Below is a small trained network, with its code and all its weights. Each question gives an input and a target symbol and asks what happens when units are switched off, that is, made to give their printed mean instead of their output.

import numpy as np


def w(rows, s, z=0):
    codes = np.array(rows[::2]) - 128.0
    scale = np.full(codes.shape[1], s)
    scale[-1] = z or s
    return codes * scale


def softmax(a):
    e = np.exp(a - a.max(-1, keepdims=True))
    return e / e.sum(-1, keepdims=True)


def log_softmax(a):
    a = a - a.max(-1, keepdims=True)
    return a - np.log(np.exp(a).sum(-1, keepdims=True))


def net(x, mask):
    ids = ['αδεηθλφψ'.index(c) for c in x.split()]
    T = len(ids)
    res = E[ids] + P[:T]
    u = 0
    for l in range(2):
        r = res
        for j in range(3):
            rows = slice(4 * j, 4 * j + 4)
            q, k, v = (r @ M[l][rows].T for M in (Q, K, V))
            z = softmax(np.where(np.tri(T) > 0, q @ k.T / 4**0.5, -1e9)) @ v
            o = O[l][rows]
            res = res + np.where(mask[u + j], z, o[:, -1]) @ o[:, :-1]
        u += 3
    return log_softmax(res[-1] @ U[:, :-1].T + U[:, -1])


Q, K, V, O = {}, {}, {}, {}
E = w([
[66,81,83,167],'α',
[77,55,133,179],'δ',
[202,4,141,85],'ε',
[171,184,88,114],'η',
[168,138,47,158],'θ',
[29,158,164,205],'λ',
[170,69,158,193],'φ',
[167,98,94,239],'ψ',
],0.019)
P = w([
[70,251,183,231],'0',
[156,140,132,103],'1',
[134,148,130,120],'2',
[152,129,120,152],'3',
[136,141,130,140],'4',
[135,132,128,151],'5',
[124,124,125,161],'6',
[106,109,112,163],'7',
[71,91,99,190],'8',
[45,86,98,171],'9',
[51,72,88,174],'10',
[3,59,75,165],'11',
[5,86,51,158],'12',
],0.005)
Q[0] = w([
[130,86,201,52],'L0H1',
[73,145,202,191],'L0H1',
[181,86,137,44],'L0H1',
[179,154,210,188],'L0H1',
[196,133,43,172],'L0H2',
[161,130,114,59],'L0H2',
[21,3,127,89],'L0H2',
[122,61,205,155],'L0H2',
[53,70,134,154],'L0H3',
[140,104,185,98],'L0H3',
[109,65,75,76],'L0H3',
[70,121,150,120],'L0H3',
],0.012)
K[0] = w([
[229,114,116,96],'L0H1',
[156,168,82,136],'L0H1',
[239,72,110,86],'L0H1',
[134,205,211,194],'L0H1',
[82,90,149,171],'L0H2',
[96,108,103,49],'L0H2',
[129,198,218,91],'L0H2',
[103,254,165,156],'L0H2',
[101,69,182,77],'L0H3',
[111,111,239,119],'L0H3',
[91,67,35,193],'L0H3',
[40,137,140,220],'L0H3',
],0.011)
V[0] = w([
[39,167,189,152],'L0H1',
[86,70,90,54],'L0H1',
[172,81,202,155],'L0H1',
[94,44,247,134],'L0H1',
[134,158,153,162],'L0H2',
[85,59,67,118],'L0H2',
[106,167,50,125],'L0H2',
[63,139,103,103],'L0H2',
[164,139,104,51],'L0H3',
[100,196,194,92],'L0H3',
[164,124,129,105],'L0H3',
[186,133,189,181],'L0H3',
],0.012)
O[0] = w([
[53,124,180,125,254],'L0H1',
[221,168,215,171,74],'L0H1',
[170,253,26,63,129],'L0H1',
[122,238,169,55,186],'L0H1',
[75,67,88,122,162],'L0H2',
[175,202,227,200,130],'L0H2',
[71,108,145,198,132],'L0H2',
[154,151,125,243,130],'L0H2',
[61,57,167,91,74],'L0H3',
[151,32,85,65,89],'L0H3',
[96,124,136,156,107],'L0H3',
[83,122,20,100,143],'L0H3',
],0.0057,0.015)
Q[1] = w([
[137,234,87,178],'L1H1',
[138,162,133,85],'L1H1',
[168,169,24,91],'L1H1',
[71,247,70,131],'L1H1',
[153,151,177,164],'L1H2',
[143,176,99,195],'L1H2',
[105,168,195,128],'L1H2',
[139,158,165,103],'L1H2',
[165,75,77,190],'L1H3',
[150,126,167,91],'L1H3',
[221,218,129,87],'L1H3',
[185,90,120,89],'L1H3',
],0.012)
K[1] = w([
[74,162,97,166],'L1H1',
[117,150,108,80],'L1H1',
[122,156,38,115],'L1H1',
[104,193,150,108],'L1H1',
[97,156,128,102],'L1H2',
[131,192,147,10],'L1H2',
[91,118,134,149],'L1H2',
[99,126,91,109],'L1H2',
[240,66,9,164],'L1H3',
[134,118,173,168],'L1H3',
[174,118,206,103],'L1H3',
[164,140,144,135],'L1H3',
],0.013)
V[1] = w([
[105,78,104,114],'L1H1',
[104,132,132,123],'L1H1',
[130,163,107,126],'L1H1',
[94,151,106,210],'L1H1',
[89,76,129,125],'L1H2',
[143,90,180,100],'L1H2',
[108,97,110,183],'L1H2',
[82,164,156,101],'L1H2',
[119,161,165,184],'L1H3',
[118,176,71,118],'L1H3',
[158,73,83,171],'L1H3',
[105,86,253,107],'L1H3',
],0.012)
O[1] = w([
[58,143,124,102,137],'L1H1',
[134,116,103,144,163],'L1H1',
[153,121,193,149,147],'L1H1',
[152,16,161,95,251],'L1H1',
[99,117,137,138,136],'L1H2',
[162,154,134,130,65],'L1H2',
[62,85,148,227,151],'L1H2',
[144,122,82,110,176],'L1H2',
[176,120,99,251,166],'L1H3',
[112,185,80,135,187],'L1H3',
[118,83,243,131,109],'L1H3',
[135,2,88,93,67],'L1H3',
],0.0088,0.016)
U = w([
[189,114,99,177,122],'α',
[180,148,65,180,122],'δ',
[167,132,98,80,255],'ε',
[86,107,149,58,148],'η',
[141,133,145,164,73],'θ',
[94,119,2,149,147],'λ',
[102,182,67,127,126],'φ',
[120,190,113,187,22],'ψ',
],0.0059,0.0065)

Each question gives the input, a string of symbols that net reads in full, and the target symbol t.
The units are the heads (4 rows each of Q, K, V and O). Each row of codes is followed by its name. A weight is (code - 128) times the scale printed after its matrix; where a second scale follows, it is the last column's (O and U).
mask holds one flag per head, layer by layer. A switched-off head (its flag False) gives its mean, the last column of its rows in O, instead of its output. The means were averaged over made-up inputs and are rounded, as every weight is.
A unit's drop is (log p(t) with every unit on - log p(t) with that unit switched off) / (log p(t) with every unit on - log p(t) with every unit switched off).
The circuit of an input: a set's keep is (log p(t) with only the set's units on - log p(t) with every unit switched off) / (log p(t) with every unit on - log p(t) with every unit switched off). Starting from all 6 units, units are removed one at a time, each time the one whose removal leaves the highest keep (on an exact tie, the one counted first), for as long as the keep stays at least 0.8.
circuit, biggest first: the units of the circuit, biggest drop first
most important unit: the unit with the biggest drop
heads that matter: for each layer, one digit per head in row order, 1 if its drop is at least 0.15 and else 0, layers parted by /
input λ η α ψ, target λ: most important unit => L0H1
input α θ ε α η η θ ψ ψ, target α: heads that matter => 111 / 001
input ψ ψ φ α λ ψ ε δ η ψ δ α φ, target ψ: heads that matter => 101 / 001
input φ θ η, target φ: heads that matter => 110 / 101
input θ θ θ θ, target θ: circuit, biggest first => [L0H1; L1H3; L1H2]
input φ ψ θ, target φ: heads that matter => 110 / 001
input α α φ, target α: circuit, biggest first => [L0H2; L1H3; L1H1; L0H1]
input φ λ λ λ α α λ φ α, target φ: heads that matter => 111 / 001
input θ θ θ η θ δ φ φ, target θ: heads that matter => 100 / 011
input α α θ, target α: circuit, biggest first => [L0H2; L1H3; L0H1; L1H1]
input ε η η φ, target ε: circuit, biggest first => [L0H1; L1H2; L0H2]
input φ η λ δ η η α λ φ ψ, target φ: circuit, biggest first => [L0H1; L1H3; L0H2]
input λ ε φ, target λ: circuit, biggest first => [L0H1; L1H3]
input α ε η α, target α: most important unit => L0H1
input θ η λ λ δ ψ λ α δ λ φ, target θ: circuit, biggest first => [L1H3; L0H1]
input φ θ α λ ε θ φ λ θ φ, target φ: circuit, biggest first => [L1H3; L0H1; L0H2]
input η ε η θ λ λ λ η α ψ α λ φ, target η: circuit, biggest first => [L0H1; L1H3; L0H2; L0H3]
input ψ λ η λ η, target λ: circuit, biggest first => [L1H3; L0H1]
input θ α φ λ α ε θ θ α, target θ: heads that matter => 100 / 001
input α λ α ψ φ λ θ η δ, target α: heads that matter => 111 / 101
